Each row has a class, written as a number after it.
[  98 -222  276  458 -163 -245    9   -1 -187  899  263  107  285   26
   49   -9  700  440   69  -88  525  211  -72  -17   39   93 -196  -70
   16 -252  283 -301  -67   64 -114 -120   94  115] => 8
[  36 -150  261  447 -184   -1   69  233  314 -113  316 -141  -86 -244
   75  242  535 -118  196 -156  535   35 -171  -41 -155  331 -455 -111
  -31  175 -228  153   38  198   18 -114 -253   73] => 8
[ 166  -35   93  363 -473  188  -45 -238 -166 -160  145  -94 -201  -61
   53  419  270 -129  345  163  174  -64 -211  316   59 -305 -126 -436
 -372   89   14  410   -7  -78  -21  174 -469  -81] => 3
[  26 -352  207  143  -50  -14 -111  -73   59  355  -25  300  177  185
   93  105  523  308  230   -8  762  169 -661  -56  118  248 -163 -139
  140  127 -395 -279  -52  133  215 -325   91  -42] => 5
[  41 -113  335  309 -315 -107  -26  233  156 -181  284 -178 -101 -360
 -136  347  415  -86  155  -97  476   80  107    5  -63  119 -183 -254
   51  160 -126  211 -116   25   69   14 -413   -4] => 2
[  19 -369  210  197  -72  -10 -182  -38   41  443   46  310  243  213
   48  106  600  254  204  -17  782  143 -616  -55  123  208 -172 -153
  108  161 -343 -303  -20  158  167 -230   66  -57] => 8
[ 234  -81  123  315 -391  181   28 -269 -122  -28  137   60 -161  -42
  164  302  298 -355  266  234   76  -98 -369  150   47 -140 -144 -417
 -426  151 -116  455   12   29   35   22 -224   75] => 8
[ 297 -307  -95 -151 -225  -41 -240  113  135  -92  202 -211 -169  185
  111 -141  210  682   85 -212  113  157 -501    7  -93  108 -235  143
 -418  -63 -168  121 -197  -25 -295 -712 -166  -32] => 8
[ 115  -96  294  289 -343 -118  -31  251  155 -140  303 -187 -121 -416
  -43  329  418  -86  154  -88  525   80  214  -43 -108  107 -192 -226
   61  132  -66  190  -59   46   42   59 -438   49] => 2
[ 316 -203  -69   65 -144  -44 -170  110  357   -8  341 -357  -98  119
  180  -17  414  736   87 -207   34  114 -571  318  -66    8 -352  100
 -492  -57 -355   -1 -210  119 -154 -510 -142  110] => 0
[ 104   44  161  414  -11 -154  128 -120 -189  727  214  -92  364  -11
   53   -9  562  176   94 -119  177  213 -193  -15   92 -184 -145  -13
  -99 -261  278 -132   22   73    3  128   78  178] => 6
[ 176 -238  128  168  -39   20 -183 -167  -92  399   58  153  265  244
   98  117  531  144  405  -88  743  117 -371  -51  161   26  -82 -315
  393   37 -370  -49   67   54  235   -9    1 -119] => 0
[ 186 -257   85  204  -61   63 -144 -181   -5  444   71  185  298  223
  204  144  601  145  429  -61  654   57 -480  -13  130   55  -63 -279
  320   80 -436  -57   43  100  226  -95   56  -53] => 1
[  59 -118  284  425 -202    0  105  164  298 -166  363 -122 -120 -253
   86  243  498  -40  216 -171  542   35  -75   -5 -121  316 -467 -124
  -56  138 -218  163    0  142   66  -49 -259   65] => 1
[ 276 -343  -83 -159 -206  -11 -328  109  119 -104  206 -236 -135  231
   69 -151  214  676  145 -238  129  129 -434   -3 -107  136 -201  138
 -492  -69 -136  115 -200  -52 -310 -651 -231 -108] => 3
[ 292 -204  -59   75 -174  -28 -217   44  362 -142  366 -325 -121  187
  136  -58  484  740  150 -238   35  129 -528  261  -42   -8 -319  113
 -471  -67 -280   78 -229  103 -211 -506 -172    9] => 0
[ 287 -114  166  306 -461  135   -7 -182  -65  -80  195  -77 -101  -67
  237  287  313 -347  198  166  138  -38 -325  127   -2 -110 -201 -381
 -386  107 -123  416  -13  105   -6  -29 -250  105] => 7
[ 170  -69   91  298 -423  202  -55 -219 -150 -178  146  -63 -197  -58
   64  375  252 -160  315   98  136  -80 -109  256   23 -296 -123 -427
 -336   64   47  405   -7  -67  -19  245 -458  -57] => 2
[ 191 -256   75  122  -73   19 -156 -169  -76  405   -8  203  248  266
  179  119  546  179  405  -35  759  115 -471  -65  163   20  -96 -281
  348   53 -363  -19   35   89  160 -122   20  -53] => 8
[  39 -261  124  282  -71  105 -276   86  -32  290  284  284  102  252
   31  142  684  282  159 -206  638  197 -451   36  166  -38   12  -10
  379  124 -232 -185  -62   96  226  -97   64  -37] => 4
[ 135 -250  122  206    5   12 -167 -138  -16  336   33  223  294  264
  120  175  646  169  430  -58  733  118 -468  -45  152   26  -78 -305
  425   94 -409  -85   38   80  245  -55   86  -59] => 5
[  -4 -318  207  181  -38   -9  -98  -66   77  407   75  258  197  174
   63  154  595  290  181  -73  680  120 -604    8  134  209 -150 -147
  150  154 -425 -245  -78  110  284 -167   85  -43] => 1
[  82 -122  225  324  -52 -172  155 -103 -123  650   36   38  297  -65
  137   25  598  205  150   -1  219  196 -260   31   43    3 -225 -146
 -195 -190  188 -200  -49   59   36  -39  216  243] => 7
[  51  -71  296  325 -275  -97  -82  256  185 -172  364 -231  -86 -367
  -97  351  429  -37  151 -137  499   49  207   -8  -83  153 -168 -233
    5  132 -105  215  -85   53  113   68 -507  -31] => 3
[  45  -73  299  325 -298  -84  -76  296  153 -144  351 -261  -41 -379
  -87  359  383  -80  176 -133  416   77  194   10  -83  169 -167 -232
  -17  128 -131  195 -106   50  110   68 -499   -5] => 3
[ 297 -362  -47 -157 -230  -68 -265  115  143  -59  195 -283 -162  205
  118 -143  279  726  108 -252  120  141 -428   38  -99  111 -285   96
 -487 -108 -196   98 -209  -38 -286 -637 -227  -96] => 7
[  12 -102  380  226 -338  -76  -65  206  111 -240  334 -102 -208 -274
 -136  313  282  -79  121  -14  522    0  149  -52 -101  235 -373 -298
  -51  127  -72  191   32   44  -44   62 -397 -111] => 1
[  95 -129  171  318  -47 -122  102  -78 -128  575   63  122  240  -24
  113   -5  589  231  115    9  321  233 -234    6   48  -22 -181  -94
 -137 -180  236 -191  -57   61   18  -56  223  218] => 7
[ 317  -96  156  278 -492  157  -34 -255 -133  -90  120  -32 -158  -50
  212  270  287 -326  242  195  163  -76 -367  206   15 -170 -185 -445
 -377  122 -119  427  -12   46   -5    7 -221   78] => 4
[  53  -97  329  294 -357  -91 -103  316  130 -178  338 -206  -78 -393
  -98  339  384  -69  140 -131  551  106  212  -20 -105  151 -171 -214
   29  118  -75  154  -82   39   89   72 -487    1] => 4
[   1 -338  207  144  -73   34 -164  -14   46  333   23  277  215  178
   55   60  523  332  220  -57  745  154 -524  -40   78  227 -123  -88
  106  109 -315 -306  -12   90  188 -240   60  -73] => 4
[ 109 -102  316  296 -285 -129  -21  237  162 -260  329 -204 -121 -366
  -78  337  401   12  108 -153  500   58  185    2  -84   67 -169 -281
   64  116 -132  226  -96   29   61   97 -439   10] => 2
[ 325 -227  -77  -14 -180  -52 -206   36  285  -75  286 -307 -153  165
  152  -74  463  784   94 -191   45  111 -464  269  -94  -10 -345  130
 -460 -112 -221  108 -216   44 -223 -549 -164   26] => 6
[ 125 -272  131  161  -37   36 -232 -141  -47  423   98  268  287  286
  143  142  669  178  423  -68  773  103 -371  -28  153   18  -80 -289
  328   79 -348  -91   51   83  227  -14   32  -84] => 1
[ 261 -127  150  270 -473  140  -24 -264 -141  -66  149  -22 -133  -34
  207  322  285 -332  239  144  129  -68 -364  148    6 -152 -199 -441
 -333  109 -113  452  -12   51   -6    8 -269  105] => 8
[ -39  -83  371  206 -322  -80  -18  166  155 -252  276 -122 -212 -286
 -181  334  294  -72  125   17  443  -15  149  -35 -105  266 -388 -310
  -16  120 -154  215   55   23   20   45 -384 -107] => 3
[ 102 -252  307  437 -171 -238  -19  -45 -201  771  240   48  288   98
   42  -68  653  468   75 -153  563  246  -96  -11   29   79 -183  -42
   36 -273  240 -281  -87   15 -132 -123   94   68] => 0
[ 126  -40   43  347 -365  226   10 -175 -163 -184  130  -54 -216  -81
   80  375  193 -211  286  151   55  -43 -253  293   25 -262 -130 -377
 -353  105   -3  378   -9  -28   12  183 -333  -25] => 7
[ 337 -207  -67   71 -148  -18 -187  152  312   -5  335 -300  -94  138
  212  -71  425  693   92 -221   77  131 -499  222  -98   35 -349  115
 -420  -54 -256   41 -182  133 -215 -549 -155   87] => 8
[ 314 -201  -75   61 -113  -31 -183  123  326  -61  327 -295 -174  171
  156  -57  429  729  117 -239   20  134 -498  262  -80  -32 -338  108
 -431  -56 -264   63 -185   97 -202 -487 -156   55] => 5
[ 308 -399  -18 -131 -337  -85 -305   63  152  -35  236 -307 -135  192
  103  -80  325  754  163 -269  184  150 -494   22  -92  171 -294  116
 -398 -107 -243   86 -252  -78 -268 -712 -248  -66] => 0
[  76  -21  201  432  -80 -149  131 -156 -132  738  210  -95  339    4
   59   37  605  199  107 -149  204  195 -191   -4   76  -86 -180  -72
 -114 -292  258 -133  -23   88   27   98   47  184] => 3
[  44 -237  127  273  -48  117 -281   95  -21  284  282  272  138  249
   48  131  652  229  195 -210  705  240 -371   -2  129    6   35   -7
  382  157 -176 -207  -78   86  238  -59   27  -63] => 1
[  78 -245  290  473 -121 -242   13   -3 -191  768  266   -2  312  104
   78  -13  648  454    7 -164  416  181 -196   44   35   75 -204  -63
  -48 -280  193 -231 -115   73 -140 -161   88   90] => 3
[ 213 -268  111  166  -74   32 -157 -152  -40  408   46  196  279  231
  169  110  614  110  455  -64  733  122 -391  -53  140   19  -67 -284
  367   96 -380  -62   50   89  204  -61   46  -50] => 2
[  85   20  214  453  -68 -137  208 -149  -97  731  230  -86  383   -7
  144   16  582  160  131 -140  206  222 -261  -23   78  -74 -182  -29
 -128 -248  166 -162   -9  107   56   80   82  217] => 1
[ 173 -228  142  195  -63   44 -134 -171  -45  341   94  261  241  236
  150  126  602  178  456   -3  797  119 -406  -16  139   97  -72 -313
  287   67 -411  -57   33   51  250 -137   51  -74] => 4
[  45  -65  303  350 -294 -113  -51  267  174 -179  354 -234  -51 -393
 -117  361  399  -61  174 -112  525  104  174   17  -90  128 -172 -233
   32  148 -111  199  -68   68   91   71 -475    4] => 3
[  52 -246  277  479 -189 -228    8  -24 -151  819  215   46  261   47
    8   -9  693  416   80 -157  485  259 -130   16   51   78 -169  -17
  -38 -288  308 -262 -177   70 -115 -136   59  122] => 5
[ 183  -12   23  329 -360  214   34 -238 -179 -207  129   13 -244  -21
   76  342  162 -173  280  156  108  -21 -232  314   42 -312  -62 -380
 -318  107   57  403   -1  -69   -5  163 -305    8] => 8
[ -42 -106  378  232 -392  -46  -64  207  204 -237  343  -85 -242 -315
 -275  333  347  -89  118  -48  552   41  190  -77  -70  239 -365 -255
   -3  160  -79  161  -11   38   17   67 -441 -113] => 2
[ 158 -117   68  292 -267  161 -126 -183 -151 -538   97   96 -150  -42
  104  188  195 -216  346   68  202  -66 -116  102  -31 -236 -163 -311
 -329  145  237  339   21  -41 -214  162 -220  -52] => 1
[  61 -240  292  521 -136 -233   17   13 -152  737  333   28  316   92
   67    9  723  423   67 -188  474  228 -176   33   61  100 -199  -44
  -81 -243  236 -271 -114   90 -102 -144   81   90] => 3
[ 127  -23  191  413 -157 -180   81 -166 -178  753  212  -83  346  -30
   74   -4  619  233  153 -138  302  226  -86  -52   82 -145 -166 -103
  -78 -311  331 -100   12   98  -50  117   -5  148] => 3
[ 125 -228  271  499 -191 -215   35   10 -120  840  309  -15  300   68
   93   17  662  427   63 -137  501  236 -155   71   44  105 -163  -13
  -50 -238  197 -320 -110   58  -86 -142   65  133] => 0
[   0  -51  392  249 -375  -78  -50  207  130 -239  303 -158 -202 -301
 -193  313  322 -131  124   -9  455  -23  133  -36  -78  200 -406 -315
  -25  134 -118  194   55   39  -25   99 -375 -113] => 4
[ 125 -252  111  164  -14   11 -158 -142  -35  345   93  173  301  227
  187  140  611  156  436  -71  700  131 -458  -90  111   57 -112 -248
  323   76 -401  -74   59  121  225  -88   42  -49] => 7
[ 102 -231  268  461 -163 -257  -27    6 -190  783  299   28  317   61
   78  -17  707  452   91 -101  491  256 -101    5   31   47 -182  -35
  -59 -282  288 -306 -115   76 -142 -164   83   97] => 7
[ 120  -11   48  346 -369  215   -6 -192 -180 -169  179  -68 -214  -42
   54  411  242 -162  293  125   40  -48 -194  379   48 -294 -125 -355
 -363   83  -10  385  -38 -105   46  202 -393  -31] => 6
[ 118 -227  285  422 -128 -269    9  -20 -142  827  236  -18  308   43
   69  -21  640  361   35 -136  464  222 -135   -6   30  123 -183  -40
  -47 -275  245 -288 -122  104  -83 -115   53  114] => 3
[ 175 -153   82  208 -329  130 -158 -269 -179 -459    7  110 -176  -61
   90  160  203 -248  368   88  291  -70 -147   41  -28 -242 -161 -322
 -313   94  217  351   34  -48 -197   94 -255  -24] => 4
[ -40 -313  181  188   14   43 -139  -28   40  295   87  290  224  190
   58   99  514  278  189  -57  685  153 -600  -24  122  190 -115 -115
   69  145 -395 -279  -62  150  254 -234   92  -52] => 7
[ 168 -254  115  135  -54   18 -193 -106  -46  421   54  197  274  216
  150  150  639  132  423  -33  724  129 -449  -57  142   72  -74 -266
  331   68 -366  -43   18   94  250  -80   41  -35] => 4
[ -53  -97  373  241 -307  -79  -51  193  162 -248  324 -132 -214 -292
 -208  341  299  -90  146  -61  397  -14   97  -58  -99  263 -387 -282
   -7  165 -148  193   24   54   33   59 -380 -100] => 5
[  25  -98  348  256 -365  -36  -27  169  137 -241  288 -103 -217 -318
 -139  312  317 -105  166   -3  540  -15  120  -23 -106  239 -394 -272
  -78  182 -117  204   45   25  -30   62 -392  -85] => 6
[ 103   14  219  364 -145 -162  144 -144 -159  691  142  -90  302  -44
   79  -42  571  148  164 -137  270  242  -92  -88   89 -124 -219  -32
 -145 -332  327 -137   30   67  -19  143    0  179] => 4
[ -17 -107  366  234 -366  -45  -39  206  163 -278  374 -121 -175 -268
 -106  319  284  -30  140  -88  484   22  133  -28 -123  268 -390 -268
  -36  148 -116  144   41   58  -16   81 -383  -98] => 1
[ 230  -71  121  312 -392  200   -7 -229  -63 -206  214   24 -176   -4
  191  304  216 -364  200  191  108  -69 -376  203   29 -141 -104 -334
 -410  177 -119  384  -22   46   18  -11 -193  122] => 0
[  95 -299  147  298 -144   84 -307   78  -62  316  259  268   96  229
   31  134  742  219  227 -166  735  228 -389   49  160  -17  -32  -54
  341  158 -185 -154  -67   88  173 -119    6  -93] => 6
[ 318  -85  112  272 -488  151  -38 -265 -101  -97  174   18 -175  -34
  190  272  281 -339  222  194  164  -34 -290  171   22 -168 -138 -410
 -365  125  -11  415  -23   59  -17  -30 -237   95] => 8
[  -6 -297  152  206    5   64 -138  -51  123  287  105  314  197  232
   83   61  553  374  148  -72  780  137 -593   -2  121  220 -131  -73
   92  141 -374 -333  -34  138  231 -245  133  -47] => 0
[  66 -224  107  297  -59  108 -302   72  -47  283  319  288   93  264
   62  130  687  250  196 -176  724  197 -507   22  152  -48    2  -36
  265  175 -218 -214  -60  118  195  -98   50  -43] => 4
[ 202 -144   82  279 -346  144 -146 -173 -181 -409   76   82 -190  -80
   92  208  222 -268  289  118  252  -48 -116   83  -15 -267 -192 -334
 -332  161  212  310   26  -34 -172  155 -253  -23] => 7
[ 152  -72   38  338 -435  200  -28 -222 -178 -227  156   -6 -203  -20
   69  332  232 -168  372  102  108  -42 -162  309   53 -236 -145 -423
 -360  110   67  410  -17  -57  -40  142 -333  -64] => 8
[ 187 -268  119  159  -46   16 -152 -179  -39  375   61  234  246  235
  173  141  599  115  414    6  714  110 -467  -48  148   46  -86 -270
  329   73 -397  -61   19  113  213 -140   46  -40] => 2
